Below is a small trained network, with its code and all its weights. Each question gives an input and a target symbol and asks what happens when units are switched off, that is, made to give their printed mean instead of their output.

import numpy as np


def w(rows, s, z=0):
    codes = np.array(rows[::2]) - 128.0
    scale = np.full(codes.shape[1], s)
    scale[-1] = z or s
    return codes * scale


def f(y):
    return y / 2 * (1 + np.tanh(0.7978845608 * (y + 0.044715 * y**3)))


def softmax(a):
    e = np.exp(a - a.max(-1, keepdims=True))
    return e / e.sum(-1, keepdims=True)


def log_softmax(a):
    a = a - a.max(-1, keepdims=True)
    return a - np.log(np.exp(a).sum(-1, keepdims=True))


def net(x, mask):
    ids = ['ΓΘΛΠΩαεμτ'.index(c) for c in x.split()]
    T = len(ids)
    res = E[ids] + P[:T]
    u = 0
    for l in range(3):
        q, k, v = (res @ M[l].T for M in (Q, K, V))
        z = softmax(np.where(np.tri(T) > 0, q @ k.T / 2**0.5, -1e9)) @ v
        res = res + np.where(mask[u], z, O[l][:, -1]) @ O[l][:, :-1]
        u += 1
        y = f(res @ A[l][:, :-1].T + A[l][:, -1])
        res = res + np.where(mask[u : u + 4], y, B[l][:, -1]) @ B[l][:, :-1]
        u += 4
    return log_softmax(res[-1] @ U[:, :-1].T + U[:, -1])


Q, K, V, O, A, B = {}, {}, {}, {}, {}, {}
E = w([
[132,134,114,40],'Γ',
[130,101,230,113],'Θ',
[104,173,175,185],'Λ',
[101,179,214,154],'Π',
[124,201,87,10],'Ω',
[121,46,178,71],'α',
[103,109,176,172],'ε',
[248,39,75,168],'μ',
[95,82,91,147],'τ',
],0.016)
P = w([
[135,124,2,132],'0',
[106,137,233,135],'1',
[119,95,224,111],'2',
[89,118,159,182],'3',
[83,65,175,133],'4',
[72,62,153,134],'5',
[51,85,142,171],'6',
],0.0068)
Q[0] = w([
[60,162,2,114],'0.h0',
[136,47,147,224],'0.h0',
],0.006)
K[0] = w([
[215,20,255,60],'0.h0',
[235,203,171,31],'0.h0',
],0.0048)
V[0] = w([
[187,3,240,9],'0.h0',
[104,11,66,184],'0.h0',
],0.0066)
O[0] = w([
[138,122,244,62,251],'0.h0',
[254,221,168,102,90],'0.h0',
],0.0087,0.0032)
A[0] = w([
[184,152,157,177,169],'0.n0',
[40,127,67,112,201],'0.n1',
[2,195,221,180,193],'0.n2',
[83,115,208,74,2],'0.n3',
],0.0095,0.002)
B[0] = w([
[56,87,144,186,134],'0.n0',
[65,99,156,1,154],'0.n1',
[143,59,108,64,254],'0.n2',
[104,178,91,156,243],'0.n3',
],0.0097,0.0095)
Q[1] = w([
[173,170,102,183],'1.h0',
[254,172,19,150],'1.h0',
],0.0058)
K[1] = w([
[229,254,218,88],'1.h0',
[185,57,213,113],'1.h0',
],0.0074)
V[1] = w([
[203,157,59,1],'1.h0',
[56,195,16,192],'1.h0',
],0.0076)
O[1] = w([
[164,109,47,65,253],'1.h0',
[182,105,219,2,76],'1.h0',
],0.012,0.0057)
A[1] = w([
[230,163,86,149,116],'1.n0',
[90,112,128,214,55],'1.n1',
[121,4,105,176,251],'1.n2',
[83,63,149,105,137],'1.n3',
],0.013,0.0028)
B[1] = w([
[235,32,92,245,137],'1.n0',
[106,134,116,2,175],'1.n1',
[217,242,201,128,250],'1.n2',
[194,125,162,116,228],'1.n3',
],0.0075,0.014)
Q[2] = w([
[108,91,166,62],'2.h0',
[123,71,10,90],'2.h0',
],0.013)
K[2] = w([
[43,20,60,178],'2.h0',
[99,254,221,57],'2.h0',
],0.0059)
V[2] = w([
[224,2,112,93],'2.h0',
[138,98,26,184],'2.h0',
],0.0099)
O[2] = w([
[133,60,23,207,253],'2.h0',
[2,169,80,137,113],'2.h0',
],0.0089,0.015)
A[2] = w([
[1,180,183,129,255],'2.n0',
[104,119,220,78,89],'2.n1',
[120,81,145,196,139],'2.n2',
[119,71,50,41,71],'2.n3',
],0.0077,0.0047)
B[2] = w([
[227,203,35,20,180],'2.n0',
[13,64,220,87,194],'2.n1',
[109,101,254,114,158],'2.n2',
[46,129,191,33,245],'2.n3',
],0.006,0.013)
U = w([
[182,73,188,106,48],'Γ',
[240,151,75,87,123],'Θ',
[59,48,199,139,111],'Λ',
[234,177,134,150,212],'Π',
[121,160,136,123,254],'Ω',
[37,167,133,111,53],'α',
[71,159,191,37,109],'ε',
[82,96,254,142,127],'μ',
[169,234,68,76,59],'τ',
],0.0081,0.0075)

Each question gives the input, a string of symbols that net reads in full, and the target symbol t.
The units are the heads (2 rows each of Q, K, V and O) and the neurons (one row each of A and B). Each row of codes is followed by its name. A weight is (code - 128) times the scale printed after its matrix; where a second scale follows, it is the last column's (O, A, B and U).
mask holds one flag per unit, layer by layer, with each layer's heads first. A switched-off unit (its flag False) gives its mean, the last column of its rows in O or B, instead of its output. The means were averaged over made-up inputs and are rounded, as every weight is.
A unit's drop is (log p(t) with every unit on - log p(t) with that unit switched off) / (log p(t) with every unit on - log p(t) with every unit switched off).
The circuit of an input: a set's keep is (log p(t) with only the set's units on - log p(t) with every unit switched off) / (log p(t) with every unit on - log p(t) with every unit switched off). Starting from the 12 units with the biggest drops (on a tie, the unit counted first), units are removed one at a time, each time the one whose removal leaves the highest keep (on an exact tie, the one counted first), for as long as the keep stays at least 0.8.
circuit, biggest first: the units of the circuit, biggest drop first
most important unit: the unit with the biggest drop
k most important neurons: the k neurons with the biggest drops, biggest first
k most important neurons of layer l: the k neurons of layer l with the biggest drops, biggest first
input τ Θ μ Γ Θ Π α, target Λ: 3 most important neurons -> [1.n2; 1.n0; 0.n2]
input Λ α Ω μ Θ Θ α, target Γ: 3 most important neurons -> [0.n3; 1.n2; 0.n1]
input μ μ ε, target α: 2 most important neurons of layer 0 -> [0.n0; 0.n3]
input Λ τ Θ μ μ τ, target Γ: most important unit -> 0.n0
input Ω Ω Θ τ Λ, target Θ: circuit, biggest first -> [0.h0; 1.h0; 2.h0]
input Λ μ α, target Γ: circuit, biggest first -> [1.h0; 0.h0; 1.n2; 2.h0]
input ε Λ α α Θ, target μ: circuit, biggest first -> [1.h0; 2.h0; 2.n1; 2.n0]
input Λ ε ε Θ τ Λ Θ, target Γ: circuit, biggest first -> [1.h0; 0.h0; 2.h0]
input ε Ω Θ Ω Ω Θ Π, target μ: 3 most important neurons -> [1.n2; 0.n2; 2.n1]
input μ Θ Θ Γ ε, target α: circuit, biggest first -> [2.h0; 1.n0]
input Λ ε ε, target Γ: circuit, biggest first -> [1.h0; 2.h0]
input Θ μ Λ Θ Π τ, target ε: circuit, biggest first -> [1.h0; 2.h0; 1.n1; 0.h0]
input α Ω Λ, target τ: 3 most important neurons -> [1.n2; 2.n0; 1.n0]
input Ω μ τ, target Θ: most important unit -> 0.h0
input Θ τ Γ Θ Θ, target ε: circuit, biggest first -> [2.h0; 1.h0; 0.h0]
input Θ Γ ε Θ Θ α, target ε: circuit, biggest first -> [2.h0; 1.h0; 1.n1; 0.h0]
input Ω Ω α ε Θ, target Θ: circuit, biggest first -> [1.h0; 2.h0]
input ε μ Γ α Π, target μ: 2 most important neurons -> [0.n2; 0.n0]
input Θ Ω Ω Ω Θ Ω, target ε: 3 most important neurons -> [1.n0; 1.n2; 0.n1]
input τ ε ε α Θ, target Λ: most important unit -> 1.h0
